Each row has a hidden value. The values are split into ranges, and the tier after each row names the range that its value falls in. Each part has its own value, ranges and names.
[188,-49,11,231,-114,380,50,-158,-227,-266,-165,-143,-542,-78,392,-155,102,-212,125,-263,207,150,67,-279,450,-197,-10,482,70,1,-93,-509,-414,164,-61,-250,226,-112,241,-82,280,272,-23,-117,-549,-46,76] | J200
[188,343,334,-103,618,300,81,-54,189,190,-174,97,50,-386,87,-287,-46,184,244,-398,289,258,-17,121,8,-7,108,176,217,267,41,-138,-417,69,-224,69,-42,-254,33,283,-2,284,-334,-71,-166,-452,168] | J761
[108,124,-50,252,-382,134,32,-183,-40,-128,-76,-15,-643,31,295,43,-18,-115,-244,-71,89,81,10,-69,376,94,-39,1,-165,-61,-79,-229,-117,36,188,-154,210,-82,208,-35,255,90,124,16,-310,147,255] | J485
[-366,124,264,-72,71,110,-48,212,438,464,216,116,538,-1,189,-353,-76,139,-312,-253,208,244,-109,311,-33,-408,397,-612,-186,-319,12,-170,-551,-24,16,-417,-490,441,59,221,-150,-177,288,-295,152,-228,239] | J601
[0,87,-57,154,-226,468,-50,-88,177,-43,-343,-111,-494,-138,649,-45,-80,208,-188,-43,272,313,333,119,390,-148,-237,257,-320,-69,-354,-388,-233,219,-115,-171,6,-102,280,14,20,-1,-288,222,-453,356,161] | J200
[-7,473,136,-299,385,-495,-55,-27,193,243,112,263,130,-141,-368,209,102,32,-216,61,-108,59,-268,214,-210,461,142,-497,21,237,185,278,175,-558,167,432,-316,-173,-270,-55,-109,90,12,117,325,-187,89] | J771
[-630,544,583,-218,258,-26,-553,-653,201,311,205,-274,-502,-17,41,198,82,-30,-4,-39,-21,-51,-594,219,4,27,166,-471,-157,-168,13,-470,79,-139,-111,-271,62,-252,342,-280,39,313,772,17,519,-292,-419] | J601
[211,130,-107,-232,443,-220,79,157,-115,-302,-139,389,344,-109,-233,121,184,22,-232,214,-130,68,101,-29,-221,111,-193,49,119,290,-207,369,42,-166,-260,226,-242,-57,-398,-227,-229,65,-249,30,75,-222,-93] | J799
[32,-132,-201,356,-45,171,-12,-43,-385,-240,-35,-100,-568,149,240,-110,244,-186,-35,-14,334,-164,-58,-100,289,-134,37,31,-292,120,-49,-135,99,-326,200,-113,406,-383,74,-35,145,31,37,-4,-260,150,58] | J972
[-78,348,107,-191,24,-45,-373,-12,199,152,-81,-241,-228,-102,116,504,88,-210,-324,34,-139,171,-96,103,-2,-44,-222,170,-18,-146,-214,-55,34,313,-149,-114,69,-5,-20,-344,-14,104,236,211,-80,-55,-250] | J771
[28,-176,-161,166,-16,210,57,-209,-329,84,271,-56,-56,-108,-53,-254,279,210,185,2,429,163,-59,-105,259,-102,92,38,-100,-40,310,-292,-263,-499,483,535,-89,-109,-18,173,377,252,-461,310,-257,240,394] | J485
[-158,-133,3,332,118,307,99,-113,-203,-223,37,75,2,75,129,-276,115,159,24,-17,325,-87,-25,-125,204,-312,28,51,-111,-3,-68,-239,-444,63,15,-238,36,127,159,112,151,74,141,-122,-90,-151,131] | J485
[363,-109,-195,17,-203,-388,139,314,-119,-503,-116,131,172,231,-243,389,300,-584,-716,628,-455,-73,21,-48,-49,264,-348,116,-77,78,-234,446,380,113,98,-95,-232,180,-240,-209,18,-244,252,-52,21,-3,-231] | J485
[124,-138,-236,39,-235,70,111,-13,-201,-161,-317,96,-481,5,476,82,64,-261,-150,7,-26,79,111,-17,318,22,-40,-44,-393,-8,-272,-91,154,-179,1,-241,96,-488,299,-43,-46,-134,7,82,-227,398,100] | J601
[16,61,-49,-174,204,87,-68,-39,-84,142,-97,-110,-19,-128,-14,257,207,-30,-132,304,16,148,-56,278,-67,60,-190,69,-270,13,-75,136,341,-133,133,271,-27,-426,-39,117,8,-26,-260,415,70,144,-43] | J485
[93,26,-163,75,162,152,-103,287,-173,-258,-101,-98,-120,74,145,65,231,-237,-271,26,181,95,107,3,28,-361,-81,341,22,113,-236,20,-36,-69,-138,-142,171,-35,-399,-233,-70,37,-173,-87,-338,-223,-186] | J485
[269,-208,-168,212,65,310,126,203,-56,-244,-123,24,254,-38,91,-187,207,110,-257,296,262,151,271,53,87,-179,-328,340,-138,98,-189,93,-128,126,31,122,-169,90,-117,202,75,-76,-482,173,-289,112,85] | J761
[513,-288,-371,-47,91,-191,471,500,-334,-480,-67,479,557,-47,-280,-123,236,-264,-247,233,-79,95,236,-235,-7,35,-31,171,147,260,-51,364,-190,-220,44,193,-375,164,-460,-64,-42,-59,-390,-167,-295,-152,272] | J799
[254,134,32,-263,417,-169,-50,189,187,221,-57,68,451,-122,-99,-10,291,28,-301,167,-3,340,27,348,-241,148,-102,-83,-49,151,28,302,268,-457,99,490,-497,-197,-327,229,-150,-101,-563,252,107,90,-105] | J761
[-501,298,395,46,178,96,-392,-659,343,399,108,-150,-87,39,182,7,115,541,-188,180,118,87,-282,391,-18,96,-172,-490,-430,-245,-21,-245,110,-113,141,116,-289,-93,490,281,83,0,237,417,582,316,-175] | J200
[83,345,126,-74,614,134,-55,17,76,348,-130,54,85,-310,105,16,18,244,208,-548,240,231,-31,34,-71,-122,68,215,224,105,63,1,-419,92,-124,187,118,-175,-55,173,-12,227,-266,108,-178,-272,197] | J485
[-27,210,120,-286,210,-34,-77,-21,76,78,-86,97,-61,-138,89,-6,91,-81,-153,34,-25,171,-55,190,-27,74,69,-247,-170,63,-118,-33,118,-269,-121,-17,-190,-287,-26,-128,-182,38,-32,8,90,-36,-48] | J972
[-70,108,-123,79,-98,72,-319,-356,-202,102,-113,-252,-717,2,345,402,179,-88,-55,-59,54,47,-138,-9,215,-13,-207,104,-270,-138,-133,-152,247,-89,113,60,417,-527,276,-132,169,122,76,439,-114,400,-109] | J771
[-129,-20,-7,237,157,232,-143,-312,-342,-59,-100,-233,-610,50,199,94,235,-81,115,88,231,-228,-216,29,185,-20,-116,51,-397,58,-73,-131,289,-79,137,-86,500,-623,356,64,165,65,208,237,30,180,-96] | J972
[122,-278,-171,398,-242,268,177,-171,-400,-346,-35,1,-290,101,149,-51,160,-113,-53,116,132,-102,-2,-259,344,-120,-161,240,-167,-86,-79,-150,-199,216,196,-173,247,-41,296,102,362,60,146,41,-248,126,197] | J485
[-62,260,46,-277,164,-203,-102,8,197,177,-93,144,-45,-125,133,67,76,5,-216,-7,-24,216,-26,220,0,166,93,-355,-198,81,-77,-23,105,-468,-31,122,-345,-239,-46,-123,-224,-25,-93,104,86,128,4] | J601
[304,-1,-141,59,-365,81,10,-9,-148,96,-82,-159,-573,-134,299,124,90,-383,-58,-240,42,203,-7,-143,390,75,32,165,-114,-130,52,-227,-68,1,268,2,236,-285,217,-64,282,118,-36,135,-512,309,303] | J972
[66,168,-18,-103,235,-209,-305,-15,-181,-26,-59,-166,-287,50,73,372,312,-426,-123,-147,-121,41,-215,-99,-16,-84,-39,191,113,20,-81,-1,153,-168,-92,-40,205,-281,-132,-334,0,146,192,38,-80,-105,-387] | J771
[-237,-146,-214,487,11,6,-76,-575,-362,-71,71,19,-379,144,31,147,256,433,60,280,273,-337,-202,-102,224,177,-303,-186,-483,2,53,2,160,-252,445,351,246,-354,484,228,333,20,141,594,240,585,153] | J771
[162,170,-17,-99,83,14,124,117,-64,-101,-84,147,-206,-153,-43,8,28,-194,-141,68,61,35,-13,64,76,154,63,-91,-109,204,-62,78,47,-133,12,-12,69,-264,-118,-105,-30,80,-48,-59,-143,-175,204] | J972
[178,578,256,-446,220,-234,-318,100,281,201,-35,-20,-32,-121,-29,367,66,-349,-456,-221,-332,375,-135,161,-246,35,-12,0,312,-80,-133,152,62,104,-271,-64,-52,27,-388,-347,-139,178,97,-114,5,-421,-272] | J485
[61,-294,-255,301,-126,-42,157,-208,-444,-408,-111,156,-385,130,214,-75,244,-137,47,82,93,-177,-27,-312,380,65,-29,-17,-266,107,-70,-187,-30,-356,153,-66,50,-298,328,-66,155,14,145,36,-139,341,79] | J601
[-58,108,46,125,-177,178,60,-166,128,73,11,299,-231,151,463,-473,-61,219,-398,-203,212,259,53,276,140,-125,249,-678,-347,-124,-130,-105,-64,-517,84,-226,-155,-134,78,274,-81,-131,-120,-203,77,151,274] | J200
[125,-43,-81,-258,232,-75,-18,49,-237,170,61,-44,144,-175,-96,125,293,-238,92,-51,-1,234,-138,-22,0,-62,103,116,56,-22,148,-35,-16,-349,154,315,-146,-285,-145,-27,83,151,-247,193,-120,-2,32] | J799
[44,-15,-108,-52,219,-137,-244,42,-127,26,-116,-177,48,-6,76,416,335,-209,-123,37,-105,70,-78,-84,-17,-115,-260,335,-6,-71,-127,53,59,84,-39,85,-6,-112,12,-173,21,14,65,292,-76,154,-308] | J771
[-42,166,151,36,556,172,-80,-116,213,46,-171,101,322,-233,181,-219,124,567,110,-179,294,240,183,-20,33,-102,-190,254,93,139,-90,-234,-539,55,-240,250,-420,183,82,90,-74,160,-370,182,-97,26,0] | J200
[-111,304,192,-134,814,268,-93,-282,-83,328,-319,-15,-245,-444,369,-14,15,294,706,-759,325,197,-79,-108,132,-167,160,370,187,183,28,-422,-543,-26,-327,94,199,-565,320,85,-49,397,-206,162,-223,-184,76] | J799
[166,17,18,127,26,79,147,24,-57,-438,-112,179,-13,14,20,-133,109,-73,-246,178,23,32,113,-122,148,20,-135,159,29,155,-185,-72,-226,94,-120,-150,-168,182,-53,-118,47,74,20,-182,-163,-187,6] | J200
[-234,388,297,-141,218,-103,-432,-641,158,464,22,-79,-401,65,327,76,174,222,-164,-199,-50,235,-333,349,-72,147,26,-562,-282,-208,13,-125,391,-550,102,174,-61,-543,307,184,-11,54,75,305,492,344,-254] | J200
[-68,-144,-283,442,-231,164,-93,-109,-212,-277,-81,-38,-408,214,371,48,173,92,-266,72,247,-66,110,-132,302,-226,-233,107,-296,-71,-238,-129,-95,-33,110,-133,213,1,142,-74,142,-53,46,165,-246,356,29] | J799
[204,-352,-146,580,-196,410,-92,-8,-156,-538,-230,-180,-201,262,554,-194,275,-88,-301,34,226,32,264,-278,360,-478,-440,595,-85,-104,-412,-268,-323,442,-187,-448,112,256,251,-3,198,-57,16,-60,-460,239,-284] | J761
[-83,71,132,248,803,494,-103,-213,62,301,-312,-114,197,-351,424,-178,105,718,558,-570,540,184,143,-105,124,-347,-224,632,95,68,-36,-344,-761,413,-233,206,22,-91,436,408,74,214,-399,383,-266,99,105] | J200
[-82,-135,-157,379,-240,367,-56,-157,-93,-123,-92,-113,-241,-75,344,87,29,223,-16,-35,276,17,153,-266,405,-273,-323,393,-166,-208,-197,-335,-555,564,14,-155,167,232,410,-60,288,112,105,282,-411,291,236] | J771
[99,66,-123,-20,-120,-317,39,260,-66,-528,-17,77,-32,243,-332,338,266,-478,-738,821,-260,-162,-51,159,-80,268,-241,-95,-216,237,-242,370,542,-196,102,-68,-176,60,-431,-328,-78,-180,230,-63,139,-179,-290] | J485
[155,68,-29,-373,437,-166,-233,250,-114,17,-79,-45,365,-29,-41,301,357,-360,-250,-12,-232,261,-54,41,-287,-265,-116,259,196,-48,-185,230,127,-59,-270,33,-143,-100,-403,-258,-200,31,-122,33,9,-212,-452] | J799
[85,-94,-92,431,-616,321,49,58,-16,-398,7,14,-631,366,579,-481,36,-292,-598,-32,288,144,142,62,438,-326,182,-260,-303,-85,-258,-336,-104,-345,98,-609,82,90,-43,-25,94,-118,56,-469,-398,50,88] | J761
[-12,409,169,-366,423,86,81,-122,246,414,-210,288,119,-500,69,103,-201,375,145,-250,42,294,21,204,-56,190,15,-144,-37,64,-47,37,-284,126,-174,211,-162,-305,173,160,-134,158,-235,276,51,-90,399] | J771
[85,155,223,2,452,-145,62,-129,76,-241,24,336,406,56,-280,-198,199,181,-304,310,-48,-44,-103,118,-223,206,-152,-263,11,236,-74,271,58,-164,-99,115,-385,79,-121,136,-72,10,17,-96,421,-279,-160] | J761
[7,-495,-276,467,-550,151,245,-24,-375,-542,86,116,-261,370,348,-453,245,-234,-279,167,216,-23,94,-246,517,-267,157,-151,-324,-103,-82,-408,-248,-469,293,-352,-201,173,151,-12,223,-120,118,-305,-302,288,159] | J485
[-146,68,123,-199,-242,153,-32,-68,46,199,193,-16,-193,-125,214,-261,14,-196,-65,-177,155,318,-118,74,277,-185,412,-359,-144,-213,87,-496,-313,-382,113,-179,-247,-39,65,-128,71,162,52,-170,-183,-50,245] | J601
[37,17,-17,-267,451,-256,-160,37,-198,-148,18,153,393,45,-196,180,363,-165,-219,179,-206,50,-131,-19,-282,-111,-130,-24,86,39,-152,266,160,-223,-216,92,-217,-93,-288,-241,-176,42,24,29,269,-176,-405] | J771

[-86,-69,-107,-87,-29,-65,22,-144,125,-54,-55,-37,47,-72,-318,-144,145,161,16,58,97,24,-10,-291,128,-325,33,-64,-238,-124,-108,-12,5,-224,116,47,167,108,-135,-126,73,-85,16,60,130,-78,-140] | X
[-219,-354,-134,108,34,162,230,63,-237,184,-66,-214,-87,-54,127,-7,181,59,63,105,-147,-209,40,-364,-192,103,-224,181,49,-2,111,131,67,-72,-321,52,58,165,-142,113,-159,38,-232,122,115,6,-69] | D
[196,-681,425,-402,50,-234,-224,-239,154,312,139,-208,173,243,1,-61,31,-91,155,-80,-414,38,154,-111,-278,0,-43,-235,-365,-361,-115,-419,224,-150,16,273,119,133,-328,331,135,200,-229,132,237,-289,403] | J
[116,-5,201,-43,144,-30,-170,9,141,112,32,-64,-167,-83,-94,-209,40,-174,95,-27,64,-15,221,271,95,81,87,-175,-30,-46,-83,-148,127,48,108,152,-115,-116,-47,73,-124,9,141,26,-49,115,170] | C
[-68,-217,-18,-3,34,16,38,-224,22,-58,-167,37,-46,19,-184,-227,10,-78,-75,96,73,-42,44,10,76,-192,-3,-145,-88,-60,-38,-66,-21,-52,-59,107,-55,119,-32,-22,2,-71,214,-101,-11,8,-133] | D
[82,-70,132,-119,154,66,-19,97,37,190,-52,-104,-50,-92,-115,-143,260,-6,114,-55,325,-33,342,101,219,201,14,-187,-70,-86,111,112,29,73,-37,216,22,-6,-144,96,-169,-29,-46,189,-59,65,-40] | K
[-404,-195,177,18,-83,133,139,-67,-216,-158,-184,-69,-105,155,-52,-119,-160,-149,-159,24,329,-129,244,244,-104,133,-95,-178,7,-7,-60,75,-73,33,-256,320,-98,-25,-33,84,-21,-39,145,78,-131,35,-46] | E
[-105,-207,216,182,111,14,-28,-104,-14,15,-108,-54,-310,0,140,-174,-257,-336,13,165,-86,-128,206,377,39,141,31,26,108,38,-112,-156,118,47,90,87,-357,-110,30,11,-147,-58,341,-375,-132,157,206] | W
[-85,-122,-15,19,90,16,-6,-119,-15,-73,-60,-83,-101,-30,-121,-94,71,-72,36,77,-63,-83,-13,-59,-64,-19,-185,-62,-66,-84,-67,51,4,-145,-93,24,54,47,-54,-30,-69,-57,33,107,16,26,-5] | J
[-77,-630,176,-141,90,40,-92,-161,-31,301,-20,-175,143,252,122,16,-66,84,17,170,-378,9,-62,-358,-407,74,-96,150,-146,-280,122,-311,139,-42,-269,59,30,285,-297,401,130,223,-59,-46,375,-104,340] | E
[466,-23,-139,150,97,-175,-4,-68,29,54,258,97,52,-27,-153,266,612,25,165,-103,-248,-21,-373,-357,240,95,-132,186,-3,-110,67,44,-367,-157,-103,-688,-86,128,54,222,-183,-7,-59,157,145,93,-98] | C
[330,8,-11,15,-18,-33,-50,-109,183,122,251,-84,112,-32,-297,166,503,111,113,-110,-115,101,-210,-179,143,-142,-64,-39,-139,-121,-26,-85,-176,-223,-81,-266,60,88,-43,160,-74,54,-35,240,157,24,-87] | Z
[-9,-104,-39,42,80,-24,23,-41,26,41,-40,-33,-70,-70,-114,-147,84,-18,55,28,-9,-57,56,-120,35,-38,-7,23,-43,-63,-28,-30,42,-120,1,-20,-21,115,-85,-3,-81,-50,11,21,58,33,17] | X
[227,752,-113,139,-45,226,-156,50,517,61,361,-234,150,-287,-663,119,522,305,64,-93,74,310,-327,-97,97,-496,35,-90,-75,-99,-93,-186,-43,-345,-53,-136,226,34,-29,32,6,188,55,537,268,229,-150] | N
[-337,-452,327,-99,24,-66,-101,-273,-60,19,-161,-45,-147,249,-1,-291,-378,-257,-135,46,-75,-116,151,138,-166,-46,71,-182,-116,-189,-147,-311,132,114,60,328,-231,26,-50,195,162,57,325,-189,39,-11,250] | C
[35,26,11,-22,5,62,-65,-142,167,14,78,-132,54,-31,-293,31,257,93,19,47,-18,70,-137,-117,53,-218,-84,-109,-153,-144,-53,-72,-65,-154,-67,-9,107,36,-69,69,35,59,84,179,145,39,-96] | N
[-42,-326,121,-133,64,-63,24,-264,71,14,-69,-31,258,224,-193,104,225,67,0,98,-75,57,-88,-351,-39,-40,-133,-1,-187,-356,101,-57,-168,-176,-186,-76,97,248,-206,221,127,101,-40,120,158,-106,-65] | J
[-87,3,55,195,-40,-23,32,-161,19,-133,49,-18,-109,43,-128,70,64,-125,-35,64,-84,-46,-144,35,65,-72,-54,57,25,-39,-139,-76,-159,-122,-18,-189,-182,-52,77,54,-37,-9,238,-69,-1,119,-31] | E
[6,-10,-62,76,-15,-31,6,-103,68,-50,57,-37,-59,-55,-199,-12,194,16,36,35,-54,-11,-105,-119,53,-146,-45,21,-67,-27,-111,-30,-67,-180,-9,-131,12,-1,-15,-21,-64,-39,74,54,54,44,-58] | Z
[60,-381,206,-110,110,-159,-80,-116,52,219,10,-10,-41,103,-7,-225,79,-222,72,-71,-241,-74,146,-48,-152,20,78,-93,-37,-147,-40,-300,146,20,-31,122,-119,68,-113,245,-51,134,-38,39,17,-36,191] | W
[-28,33,172,47,49,31,-63,0,68,35,45,-97,-84,-9,-114,-47,23,-80,22,-12,97,-10,98,141,62,70,26,-62,-17,-89,-59,-98,-1,-19,10,51,-119,-32,-45,125,-45,36,134,63,36,118,109] | E
[-406,245,-92,539,34,-56,320,-15,-223,-156,27,-5,-469,-126,-13,93,382,-398,28,-52,-146,-405,-163,-137,295,68,-139,223,378,73,-120,267,-295,62,69,-376,-434,-286,376,13,-300,-26,185,59,-325,371,-385] | Z
[207,-135,-162,-275,-21,-108,-140,49,79,7,43,49,75,-114,-248,-278,148,207,52,-29,134,58,60,-187,-88,-195,86,-180,-262,23,-107,-113,117,-127,-61,122,302,68,-216,-41,2,-54,-168,216,205,-152,62] | K
[113,-126,41,37,121,-85,-37,-53,58,41,-4,10,-94,-48,-39,-43,167,-84,108,94,-47,-40,55,-20,139,81,1,57,-19,-47,-16,-26,-30,-51,42,-132,-89,-39,-58,34,-139,-44,80,-94,-13,62,37] | Z
[95,153,-158,-67,105,66,-150,-150,234,-85,-19,-13,32,-130,-442,-209,219,103,-2,60,40,113,-156,-110,-33,-336,-76,-194,-149,-97,-56,-61,21,-202,-99,22,227,112,-65,-86,7,-22,110,254,117,53,-104] | J
[-14,-274,133,60,-11,38,-22,-150,-14,32,44,-122,-68,83,36,78,39,-99,4,146,-188,-48,-64,56,-69,16,-115,9,-39,-50,-68,-140,-41,-42,-138,-20,-107,-50,-40,163,-31,69,146,-107,77,35,72] | U
[-441,-280,15,-49,-218,146,291,63,-255,-60,-139,-120,103,125,-40,-36,-10,125,-147,45,339,-108,219,-161,-188,10,-47,-34,-56,-5,13,75,-52,-48,-376,333,102,106,-201,127,53,57,-175,188,65,-110,-157] | X
[0,1,37,42,82,-2,-46,-5,37,-1,40,-60,-53,-33,-113,-53,109,-56,43,20,-39,-40,-17,-49,-49,30,-61,-9,-5,-88,-37,-64,-6,-73,-87,-39,-18,27,-59,105,-58,49,15,143,78,82,66] | N
[16,-110,-218,-182,47,161,-212,-78,-37,-43,-86,-36,-1,-61,-300,-276,-123,331,-130,71,260,39,-169,-180,-19,-223,-55,-217,-322,-90,6,-23,18,20,-112,118,219,256,-122,22,183,-128,232,107,428,2,64] | U
[-189,98,271,73,10,26,2,81,88,88,7,-110,-95,-10,-91,-137,-98,-124,-17,-45,221,-34,269,191,117,44,208,-54,41,-103,-70,-193,79,66,123,212,-237,-50,-65,157,9,102,151,4,8,147,118] | W
[88,-263,136,-138,77,-106,-90,-187,170,124,27,-81,136,97,-192,-5,143,81,103,16,-115,96,13,-230,-12,-54,-17,9,-230,-270,-14,-142,19,-243,39,-49,88,194,-219,107,45,17,-37,58,171,-96,146] | Z
[7,-40,10,-35,81,-12,-77,-46,58,-42,-12,-42,-27,-39,-151,-104,60,-5,25,69,21,-16,-4,-54,-15,-36,-53,-69,-89,-101,-50,-54,8,-80,-49,19,48,39,-94,40,-6,3,46,99,105,32,45] | J
[-55,-62,11,1,-44,58,-109,-97,71,10,89,-153,-83,-37,-161,-77,-4,43,-23,61,-103,-5,-122,-35,-96,-221,-40,-91,-136,-44,-161,-185,69,-88,-25,82,37,-20,-45,62,60,51,141,60,202,39,84] | U
[-80,-201,243,-80,42,-3,-82,-44,95,114,-55,-137,-115,-12,-9,-165,-116,-80,42,112,101,-21,287,193,98,11,117,-109,-119,-72,-95,-164,162,33,154,282,-96,-104,-141,41,-5,5,161,-170,18,17,153] | K
[-21,8,-128,30,30,33,-48,-109,27,-129,-21,-49,-136,-120,-216,-99,111,39,10,100,50,-41,-97,-45,90,-157,-117,-87,-123,5,-122,73,-43,-126,2,-34,84,-36,4,-124,-54,-129,156,45,56,59,-90] | U
[-147,-315,66,-109,-110,30,57,-112,-59,6,-79,-33,38,108,-97,-123,37,15,-102,71,129,-38,96,-29,-59,-131,36,-149,-122,-30,-43,-124,-21,30,-184,235,11,13,-114,136,61,57,70,1,62,-69,-88] | W
[-521,342,684,16,-194,4,131,477,9,123,113,-156,166,204,16,123,-220,-34,-130,-183,748,-4,578,220,188,389,541,44,142,-268,28,-308,-68,342,111,399,-413,-175,-223,606,246,437,-23,190,118,178,216] | C
[26,-18,5,106,124,-9,-3,-110,102,-15,-48,-32,-57,-50,-170,-53,68,-14,79,64,12,18,24,-51,118,13,-47,90,-48,-116,-17,22,-25,-231,60,-153,-54,149,-74,-65,-101,-123,116,-48,27,76,56] | W
[-231,78,17,87,29,200,13,171,35,176,125,-460,-234,-266,-12,-5,108,71,181,69,-113,-116,124,-81,-125,-10,-189,31,-43,4,-135,72,280,-176,22,255,167,-139,-135,-70,-147,48,-186,268,115,90,103] | N
[204,-177,-354,77,-5,25,-34,-25,13,37,61,49,-24,-148,-49,-105,186,148,11,221,-282,-13,-301,-325,-165,-274,-18,161,-18,142,-25,-191,41,-88,-237,-224,89,89,-68,29,-69,39,16,-97,277,13,-31] | X
[362,163,150,-147,-1,236,-44,-132,578,454,258,-350,551,-23,-580,383,816,523,151,-15,145,437,-122,-380,357,-351,36,-74,-328,-439,266,-139,-164,-315,-108,-44,300,300,-332,309,118,281,-103,397,371,-3,-285] | X
[-202,59,31,217,155,49,-22,-288,48,-117,-107,-40,-297,-19,-277,-218,4,-280,-21,-41,-99,-97,-65,136,11,-109,-161,-104,51,-90,-140,32,-14,-175,41,-42,-174,63,162,-108,-138,-143,349,60,-175,208,-18] | C
[40,-245,90,137,46,-41,-49,-366,98,104,85,-167,-154,33,-173,-27,37,-129,49,-58,-370,-61,-195,-69,107,-225,-125,-45,-157,-197,-164,-162,-7,-232,176,-138,-179,185,63,40,6,-73,261,-101,126,50,79] | X
[34,-116,3,-37,63,-37,-58,-77,46,-14,12,-25,14,12,-144,-54,119,15,38,50,-53,2,-45,-133,-72,-23,-68,-11,-93,-108,-36,-68,-18,-131,-99,-57,62,78,-108,75,-22,13,-2,109,113,-1,62] | U
[-52,-303,210,-162,118,-25,-13,-12,-10,110,-71,-126,32,64,17,-60,97,-68,87,71,43,-67,247,-40,-44,188,-84,-101,-103,-187,53,-12,58,4,-109,216,53,21,-219,168,-33,78,-127,122,30,-56,76] | J
[-30,-54,-123,31,-92,22,-25,37,1,51,122,-146,-161,-168,-99,-131,76,80,32,21,-76,-87,-57,-112,-29,-236,17,-41,-106,93,-194,-118,118,-70,31,79,56,-79,-36,-24,-33,-2,9,58,179,21,18] | W
[154,-41,-259,-135,59,-41,-87,19,17,-109,-7,64,-32,-169,-213,-242,249,67,43,68,22,-36,-64,-156,-120,-165,-94,-164,-110,78,-78,17,39,-88,-201,33,272,-18,-91,-83,-97,-46,-119,255,79,-42,-98] | J
[89,51,-48,-45,116,42,-112,-23,158,106,49,-124,26,-113,-269,-33,202,219,101,21,84,76,-55,-238,149,-81,-25,10,-194,-180,25,16,3,-161,77,-84,131,148,-147,18,0,-50,35,147,238,54,45] | C
[67,-404,-18,-146,399,-203,24,171,-184,135,-318,118,-423,-262,288,-491,193,-361,263,150,140,-371,613,99,280,440,14,-108,89,129,88,291,220,317,149,245,-81,-278,-87,-156,-442,-212,-127,-169,-390,37,-62] | X
[109,-740,158,-49,-61,-131,-17,-302,-82,176,78,-39,28,260,200,146,127,-113,6,187,-502,-87,-184,-186,-123,-31,-69,84,-114,-97,-31,-321,-87,50,-175,-136,-169,-12,-76,364,43,168,105,-310,179,-113,89] | Z
[5,-3,47,13,-53,101,-81,-114,59,-11,113,-196,-29,-29,-215,62,59,112,-31,22,57,7,-151,-8,140,-165,-98,-148,-206,-127,-105,-59,-92,-75,11,20,13,31,-26,93,105,-1,195,86,249,59,-16] | J
[145,290,18,9,124,97,-180,84,194,-17,41,-17,17,-123,-283,-124,40,93,2,26,265,122,8,110,97,-14,81,-85,-47,-91,17,-108,-4,-34,-31,-16,7,76,-90,76,-1,18,170,146,175,169,105] | N
[-83,-321,115,73,1,0,3,-226,-36,4,2,-112,-115,96,12,52,36,-129,6,131,-225,-85,-76,1,-37,-17,-145,14,-62,-73,-96,-86,-51,-81,-68,-42,-116,-34,-9,101,-36,7,174,-131,33,23,40] | E
[-140,-56,-115,81,3,171,40,-29,-133,-73,-38,-97,-62,-22,-113,4,67,104,-77,103,108,-83,-143,-133,-15,-18,-173,-9,-47,-36,26,94,-124,-10,-236,-31,28,88,-23,91,6,-22,120,110,178,96,-90] | N
[49,116,68,153,235,-17,-46,221,-32,126,68,-5,-187,-110,66,-138,160,-259,106,-48,-104,-162,84,22,-105,292,5,76,265,-27,66,-100,64,147,-153,-80,-206,-46,3,265,-221,172,-70,216,-17,244,154] | J
